data = [-5.12 -4.77  1.50  6.92  2.68 -0.49  4.28  3.73 -6.64  1.35 -2.93]
What is the entry just left of the smallest entry?
Answer: 3.73
The median entry is 1.35
What is the centre entry?
Answer: -0.49
What is the entry just right of 6.92?
Answer: 2.68

X =
[[-5.40 -6.11 -0.48 -3.80  6.11 -3.55  6.65 -4.45 -4.36 -4.37  6.34 -3.69]
 [-5.68 -6.28 -0.49 -3.86  6.19 -3.59  6.93 -4.55 -4.46 -4.46  6.62 -4.04]
 [ 1.99  2.05  2.67 -0.86 -2.43 -0.95 -2.08 -0.59 -0.68 -0.69 -2.78  2.42]
 [-4.85 -4.96 -0.45 -3.56  5.35 -3.36  5.51 -4.12 -4.04 -4.04  5.58 -3.54]
 [-2.88 -3.74  0.92 -2.78  3.04 -2.63  4.01 -3.13 -3.11 -3.12  3.26 -1.50]
 [ 4.80  5.26  3.74  0.22 -5.63 -0.04 -5.74  0.86  0.69  0.69 -6.20  4.56]
 [ 1.23  1.35  2.37 -1.17 -1.76 -1.29 -1.76 -0.98 -1.07 -1.04 -1.80  1.37]
 [-1.76 -1.87  1.24 -2.30  1.46 -2.26  1.85 -2.49 -2.51 -2.48  1.82 -1.13]
 [-5.48 -5.89 -0.64 -3.80  6.18 -3.53  6.71 -4.46 -4.35 -4.38  6.35 -3.76]
 [ 5.31  6.23  3.85  0.46 -6.37  0.17 -6.67  1.17  0.99  1.00 -6.91  4.75]
 [ 4.12  4.87  3.25 -0.03 -4.81 -0.25 -5.07  0.53  0.39  0.38 -5.45  3.97]
 [-4.85 -5.92  0.04 -3.56  5.42 -3.29  6.55 -4.17 -4.08 -4.10  5.67 -2.96]
 [-3.54 -3.79  0.29 -3.04  3.75 -2.92  4.01 -3.45 -3.42 -3.40  4.03 -2.49]
 [ 4.68  5.08  3.80  0.19 -5.63 -0.07 -5.65  0.81  0.64  0.65 -6.06  4.38]
 [-1.76 -1.76  1.17 -2.29  1.47 -2.26  1.82 -2.48 -2.51 -2.48  1.80 -1.15]]
Report the entry in the top-left corner.
Answer: -5.40
The third entry on the main diagonal is 2.67
The 2nd entry on the main diagonal: -6.28
Report the entry just left of the largest entry.
Answer: -3.59
The bottom-right entry: -1.15
Report the entry directly below 4.03.
Answer: -6.06
The third entry from the end, reading row by row -> -2.48
Report the bottom entry of the column that holds the largest entry.
Answer: 1.82
The entry directly below the smallest entry: -5.45
The top entry of the column that holds the largest entry is 6.65
The smallest entry in the last column -> -4.04
Report the entry directly below -2.96.
Answer: -2.49
The entry just right of the largest entry is -4.55
Report the entry just left of -1.07.
Answer: -0.98
Report the entry directly above 0.39.
Answer: 0.99
The first entry in the row that holds the largest entry -> -5.68
Report the second entry, reading row by row.
Answer: -6.11
The smallest entry is -6.91
Report the entry directly above the smallest entry.
Answer: 6.35
Report the entry directly below -0.59.
Answer: -4.12
The 3rd smallest entry -> -6.37
Report the bottom-left entry.
Answer: -1.76
Report the entry in the top-right corner.
Answer: -3.69
Report the 2nd largest entry.
Answer: 6.71
Report the entry just right of -4.35.
Answer: -4.38
The entry just right of -4.08 is -4.10
The 2nd entry from the end, reading row by row is 1.80
Report the entry just left of -0.03.
Answer: 3.25
The entry directly below -4.38 -> 1.00
Report the maximum.
Answer: 6.93

[[3471 3952 6775 3235 3043 7190 4280 4524 3022]
 [2962 9078 1689 4990 3145 5970 8145 2835 3571]
 [3269 9058 1794 5285 3200 6173 8326 2659 3908]
 [2940 8689 1529 5634 3288 5976 8275 2900 3840]
 [3572 3960 6447 3212 2951 7588 5270 3889 3168]
 [4493 3657 6586 3803 4139 5960 3762 5016 3851]
 [3078 4113 6635 2980 3132 7334 4558 3977 3120]
 [4697 3660 6921 4121 3936 6633 4736 5139 4270]
 [2905 8631 1830 5495 3401 6172 8570 2821 3345]
 [2503 9039 1859 4492 2727 6366 7852 2671 3707]]
Counting starts at 0.
The entry in the top-right corner -> 3022
The entry in row 0 and column 0: 3471
The entry in row 0 and column 1 is 3952
Find the entry in row 2 and column 0.
Answer: 3269
Find the entry just right of 5634.
Answer: 3288
The entry directly below 3168 -> 3851
Find the entry at row 1, column 2.
Answer: 1689
The entry directly above the smallest entry: 1794
Find the entry just right of 3952.
Answer: 6775
The entry just left of the smallest entry: 8689
The entry just left of the largest entry -> 2962
The entry in the bottom-right corner is 3707
Find the entry just left of 2835.
Answer: 8145
Find the entry just left of 5139.
Answer: 4736
Find the entry directly below the smallest entry.
Answer: 6447
The entry directly above 2900 -> 2659
The entry directly below 7190 -> 5970
The largest entry: 9078
Find the entry directly above 5270.
Answer: 8275
Find the entry just left of 6635.
Answer: 4113
Find the entry just left of 3200.
Answer: 5285
Find the entry directly below the largest entry.
Answer: 9058
The entry directly above 4990 is 3235
The entry directly below 6633 -> 6172
The minimum: 1529
Find the bottom entry of the column that holds the largest entry.
Answer: 9039
The entry in the bottom-left corner: 2503
Find the entry just left of 3960.
Answer: 3572

Read these off the array that follows.
1) Give the entry just right of 2.34.
2) Give the bottom entry of the column that holds the smallest entry.
3) Give the second largest entry.
4) Give the last entry of the smallest entry's row.
5) Give the third entry from the end, reading row by row.
6) Give the entry directly below 3.14.
7) Give the top-right entry.
8) Give the first entry, reading row by row.
[[ 1.46  1.01 -1.65 -1.68  0.40  0.20]
 [-4.23 -2.93  3.57  3.74 -0.72 -0.78]
 [ 1.29  0.67 -1.11 -1.36  0.43 -0.10]
 [-4.07 -4.21  4.96  3.47 -2.75 -0.47]
 [ 2.16  1.95 -1.31 -1.25  1.02  0.56]
 [ 1.18  1.37 -2.25 -1.95  0.97  0.61]
 [ 1.78  1.52 -1.19 -1.45  1.05  0.30]
 [-5.12 -2.14  4.14  3.38 -2.24 -2.73]
 [ 2.31  1.45 -2.33 -2.60  2.48  3.14]
 [-4.17 -4.81  5.01  3.99 -2.19  0.81]
 [ 2.90  2.34 -2.42 -4.08  1.21  0.31]
 [ 1.89  1.08 -2.03 -2.06  0.65  0.12]
 [ 2.59  2.71 -1.77 -1.32  1.72  1.74]]
1) -2.42
2) 2.59
3) 4.96
4) -2.73
5) -1.32
6) 0.81
7) 0.20
8) 1.46

Questions about the matrix below. Counting starts at 0.
1) Give the entry at row 2, column 0.
2) Give the entry in row 0 and column 2.
3) Give the entry in the top-right corner.
4) Give the entry directly above the largest entry.
5) Give the entry at row 0, column 1.
6) Give the entry at row 1, column 1.
7) Give the entry just left of 140.
8) Give the bottom-right entry.
[[ 71 146  72 150  67  67  67 149]
 [ 79 122  79 128  77  77  77 125]
 [ 59 184  62 202  51  52  51 187]
 [ 50 209  54 215  39  41  41 214]
 [117  10 113   5 128 125 126   6]
 [ 72 148  74 156  68  69  68 145]
 [ 58 184  61 196  50  51  51 189]
 [101  59  99  61 107 105 106  54]
 [ 75 135  75 142  71  71  71 140]
 [ 92  84  90  85  94  93  94  85]
 [110  35 107  32 119 117 117  25]
 [ 75 135  76 146  72  72  72 138]
 [ 51 208  54 210  41  42  42 211]
 [ 84 108  83 111  84  83  83 111]
 [ 97  72  95  75 101  99 100  69]
 [106  48 104  50 113 111 111  39]]
1) 59
2) 72
3) 149
4) 202
5) 146
6) 122
7) 71
8) 39
